Below is a small trained network, with its code and all its weights. Each question gives an input and a target symbol and asks what happens when units are switched off, that is, made to give their printed mean instead of their output.

import numpy as np


def w(rows, s, z=0):
    codes = np.array(rows[::2]) - 128.0
    scale = np.full(codes.shape[1], s)
    scale[-1] = z or s
    return codes * scale


def norm(h):
    return h / np.sqrt((h * h).mean(-1, keepdims=True) + 1e-5)


def f(y):
    return np.maximum(y, 0)


def softmax(a):
    e = np.exp(a - a.max(-1, keepdims=True))
    return e / e.sum(-1, keepdims=True)


def log_softmax(a):
    a = a - a.max(-1, keepdims=True)
    return a - np.log(np.exp(a).sum(-1, keepdims=True))


def net(x, mask):
    ids = ['βγδεηθλμπτφ'.index(c) for c in x.split()]
    T = len(ids)
    res = E[ids] + P[:T]
    u = 0
    for l in range(2):
        r = norm(res)
        for j in range(2):
            rows = slice(3 * j, 3 * j + 3)
            q, k, v = (r @ M[l][rows].T for M in (Q, K, V))
            z = softmax(np.where(np.tri(T) > 0, q @ k.T / 3**0.5, -1e9)) @ v
            o = O[l][rows]
            res = res + np.where(mask[u + j], z, o[:, -1]) @ o[:, :-1]
        u += 2
        y = f(norm(res) @ A[l][:, :-1].T + A[l][:, -1])
        res = res + np.where(mask[u : u + 12], y, B[l][:, -1]) @ B[l][:, :-1]
        u += 12
    return log_softmax(norm(res)[-1] @ U[:, :-1].T + U[:, -1])


Q, K, V, O, A, B = {}, {}, {}, {}, {}, {}
E = w([
[97,237,124,209,111,83,60],'β',
[181,160,202,82,154,138,75],'γ',
[168,136,221,95,123,83,76],'δ',
[176,124,164,125,167,151,52],'ε',
[104,53,33,127,99,49,85],'η',
[219,115,115,144,171,81,95],'θ',
[62,59,56,204,91,142,111],'λ',
[86,39,146,36,157,159,111],'μ',
[130,126,84,181,159,167,94],'π',
[64,108,193,155,129,161,130],'τ',
[155,162,116,165,168,84,249],'φ',
],0.018)
P = w([
[157,53,205,235,255,59,175],'0',
[120,109,165,174,230,82,141],'1',
[138,103,160,176,187,115,136],'2',
[126,131,151,168,163,132,113],'3',
[121,164,143,146,159,149,91],'4',
[120,158,138,151,123,177,83],'5',
[120,180,133,133,105,192,69],'6',
[127,176,124,138,68,200,70],'7',
[122,212,108,127,49,210,43],'8',
],0.01)
Q[0] = w([
[142,157,103,141,76,103,41],'0.h0',
[124,115,171,194,140,162,104],'0.h0',
[138,50,118,71,141,143,60],'0.h0',
[48,160,156,114,88,162,87],'0.h1',
[148,198,166,251,116,146,186],'0.h1',
[47,116,170,98,113,109,225],'0.h1',
],0.023)
K[0] = w([
[80,171,112,92,47,188,48],'0.h0',
[87,186,134,126,123,220,193],'0.h0',
[110,56,124,101,50,184,58],'0.h0',
[110,155,136,120,25,187,20],'0.h1',
[107,254,131,235,121,174,222],'0.h1',
[12,94,252,130,138,117,173],'0.h1',
],0.016)
V[0] = w([
[54,116,94,145,157,230,220],'0.h0',
[142,103,121,111,172,148,141],'0.h0',
[203,146,45,72,54,121,107],'0.h0',
[93,215,136,73,52,221,164],'0.h1',
[112,122,167,53,57,8,96],'0.h1',
[173,192,134,140,112,132,226],'0.h1',
],0.014)
O[0] = w([
[16,133,165,51,37,89,31,154],'0.h0',
[120,142,181,87,181,135,108,132],'0.h0',
[195,53,7,140,95,122,149,6],'0.h0',
[161,114,222,134,63,232,180,88],'0.h1',
[159,63,187,191,56,24,198,92],'0.h1',
[117,222,103,76,111,122,254,66],'0.h1',
],0.0083,0.019)
A[0] = w([
[106,40,150,66,156,129,162,6],'0.n0',
[83,91,117,139,124,148,137,169],'0.n1',
[95,59,156,123,148,152,126,74],'0.n2',
[137,92,134,118,186,190,206,22],'0.n3',
[110,103,109,222,125,115,171,138],'0.n4',
[163,123,193,126,115,48,132,199],'0.n5',
[156,97,109,114,90,113,146,21],'0.n6',
[201,173,72,164,147,122,126,67],'0.n7',
[113,86,134,100,146,150,145,161],'0.n8',
[137,84,187,156,157,111,250,22],'0.n9',
[245,164,163,78,133,86,74,192],'0.n10',
[117,105,104,115,100,182,118,87],'0.n11',
],0.017,0.0022)
B[0] = w([
[173,107,70,69,177,138,139,155],'0.n0',
[105,111,132,113,132,119,86,181],'0.n1',
[113,121,136,60,122,101,164,244],'0.n2',
[57,104,147,136,136,187,154,139],'0.n3',
[89,135,101,167,89,73,61,181],'0.n4',
[95,147,91,108,163,137,87,223],'0.n5',
[164,122,130,147,142,67,139,139],'0.n6',
[160,143,137,168,228,140,200,208],'0.n7',
[130,123,127,109,136,118,137,159],'0.n8',
[6,101,111,67,62,63,177,141],'0.n9',
[32,64,71,146,99,109,101,254],'0.n10',
[75,120,109,144,131,109,112,175],'0.n11',
],0.021,0.0061)
Q[1] = w([
[181,180,233,218,151,140,129],'1.h0',
[125,152,109,69,143,122,236],'1.h0',
[72,185,238,104,148,135,136],'1.h0',
[6,125,124,214,131,193,69],'1.h1',
[112,9,68,109,115,142,133],'1.h1',
[101,93,158,33,192,122,142],'1.h1',
],0.018)
K[1] = w([
[117,144,116,199,232,153,182],'1.h0',
[37,173,75,116,171,34,113],'1.h0',
[90,171,222,116,193,145,189],'1.h0',
[178,152,160,146,11,251,171],'1.h1',
[182,59,49,85,110,167,82],'1.h1',
[149,176,94,44,141,135,134],'1.h1',
],0.017)
V[1] = w([
[71,170,117,201,161,178,124],'1.h0',
[146,199,97,167,40,25,94],'1.h0',
[109,96,192,156,117,129,188],'1.h0',
[123,209,2,78,172,182,58],'1.h1',
[141,28,163,175,164,63,81],'1.h1',
[182,102,214,177,158,221,54],'1.h1',
],0.02)
O[1] = w([
[77,161,195,203,90,170,142,255],'1.h0',
[91,105,23,200,87,49,77,15],'1.h0',
[86,154,161,106,191,89,89,91],'1.h0',
[169,153,5,109,73,237,143,237],'1.h1',
[161,13,191,177,168,153,108,192],'1.h1',
[80,143,73,149,233,129,21,177],'1.h1',
],0.013,0.009)
A[1] = w([
[122,223,108,78,68,87,189,87],'1.n0',
[95,79,95,159,114,136,72,120],'1.n1',
[190,20,152,3,140,117,126,40],'1.n2',
[108,229,192,83,153,86,41,4],'1.n3',
[168,203,176,212,90,109,109,20],'1.n4',
[94,122,136,127,68,6,168,11],'1.n5',
[223,76,105,164,135,96,165,49],'1.n6',
[196,186,104,154,203,85,198,97],'1.n7',
[151,111,137,197,47,103,61,195],'1.n8',
[155,219,140,116,192,150,142,134],'1.n9',
[116,184,148,92,87,200,124,181],'1.n10',
[99,212,147,149,98,137,229,95],'1.n11',
],0.019,0.003)
B[1] = w([
[172,150,78,143,41,11,162,151],'1.n0',
[196,138,187,81,90,118,173,183],'1.n1',
[251,158,161,98,177,55,210,178],'1.n2',
[26,160,230,68,138,102,30,253],'1.n3',
[191,225,180,117,180,154,123,139],'1.n4',
[116,42,45,47,171,178,94,138],'1.n5',
[59,168,91,187,140,47,84,147],'1.n6',
[86,182,102,84,191,82,184,137],'1.n7',
[155,170,178,135,60,183,100,158],'1.n8',
[117,79,124,112,54,95,87,177],'1.n9',
[100,135,71,121,180,65,112,205],'1.n10',
[160,186,133,157,16,94,133,157],'1.n11',
],0.024,0.019)
U = w([
[194,235,172,199,136,143,100,5],'β',
[79,88,183,156,85,127,228,136],'γ',
[85,2,105,83,92,108,163,99],'δ',
[140,54,157,179,185,207,123,141],'ε',
[191,55,124,205,97,51,48,123],'η',
[91,139,74,183,206,47,160,64],'θ',
[198,78,176,82,10,190,88,61],'λ',
[227,107,153,60,168,76,153,229],'μ',
[155,145,33,94,127,191,87,214],'π',
[71,133,182,85,143,76,49,191],'τ',
[120,175,79,87,24,35,157,57],'φ',
],0.01,0.0026)

Each question gives the input, a string of symbols that net reads in full, and the target symbol t.
The units are the heads (3 rows each of Q, K, V and O) and the neurons (one row each of A and B). Each row of codes is followed by its name. A weight is (code - 128) times the scale printed after its matrix; where a second scale follows, it is the last column's (O, A, B and U).
mask holds one flag per unit, layer by layer, with each layer's heads first. A switched-off unit (its flag False) gives its mean, the last column of its rows in O or B, instead of its output. The means were averaged over made-up inputs and are rounded, as every weight is.
A unit's drop is (log p(t) with every unit on - log p(t) with that unit switched off) / (log p(t) with every unit on - log p(t) with every unit switched off).
The circuit of an input: a set's keep is (log p(t) with only the set's units on - log p(t) with every unit switched off) / (log p(t) with every unit on - log p(t) with every unit switched off). Starting from the 12 units with the biggest drops (on a tie, the unit counted first), units are removed one at a time, each time the one whose removal leaves the highest keep (on an exact tie, the one counted first), for as long as the keep stays at least 0.8.
units of the circuit, in order: the units of the circuit, biggest drop first
k most important neurons: the k neurons with the biggest drops, biggest first
top k neurons in layer l: the k neurons of layer l with the biggest drops, biggest first
heads that matter: for each layer, one digit per head in row order, 1 if its drop is at least 0.15 and else 0, layers parted by /
input τ μ η θ, target μ: units of the circuit, in order => [1.h1 0.n0 1.n3]
input π γ π ε, target π: units of the circuit, in order => [0.h1 1.h1]
input μ θ β η ε, target η: top 2 neurons in layer 0 => [0.n10 0.n4]
input μ π λ, target π: units of the circuit, in order => [0.h1 1.h1]
input μ π θ, target π: units of the circuit, in order => [0.h1 1.h1 1.n3]
input τ μ λ δ δ μ π β γ, target π: units of the circuit, in order => [0.h0 1.h1]
input δ τ φ τ φ δ, target φ: units of the circuit, in order => [0.h1 1.h1]
input θ τ η μ η π, target π: units of the circuit, in order => [1.h1 1.n3]
input ε τ γ ε τ ε μ λ, target μ: top 2 neurons in layer 0 => [0.n7 0.n2]
input γ π μ δ, target π: heads that matter => 01 / 01
input τ τ τ μ τ γ ε δ, target ε: 3 most important neurons => [0.n10 1.n3 0.n7]
input μ θ ε λ, target λ: heads that matter => 11 / 00
input δ τ μ ε μ τ ε η γ, target η: 2 most important neurons => [0.n10 1.n3]
input λ θ π μ π φ δ, target φ: units of the circuit, in order => [1.h1 0.h1]
input τ τ λ τ γ μ γ λ ε, target λ: heads that matter => 10 / 00
input μ δ ε γ τ ε β ε, target ε: heads that matter => 10 / 00
input μ β τ τ μ δ λ, target μ: heads that matter => 11 / 10
input λ θ θ, target λ: heads that matter => 00 / 01
input τ τ τ φ μ μ γ γ γ, target γ: heads that matter => 11 / 00
input η τ τ β, target β: heads that matter => 10 / 10
input γ τ π τ λ τ θ μ δ, target μ: heads that matter => 11 / 10
input λ τ τ ε η, target η: heads that matter => 11 / 00
input μ μ γ τ λ η θ, target λ: most important neuron => [1.n1]
input μ γ η δ μ φ φ λ, target φ: top neuron in layer 0 => [0.n11]
input η θ θ, target θ: top neuron in layer 1 => [1.n7]
input τ φ θ, target φ: heads that matter => 01 / 01
input τ η θ β θ, target θ: heads that matter => 10 / 00
input γ β τ λ τ φ π, target φ: heads that matter => 01 / 01
input ε τ θ θ γ ε, target θ: heads that matter => 11 / 00
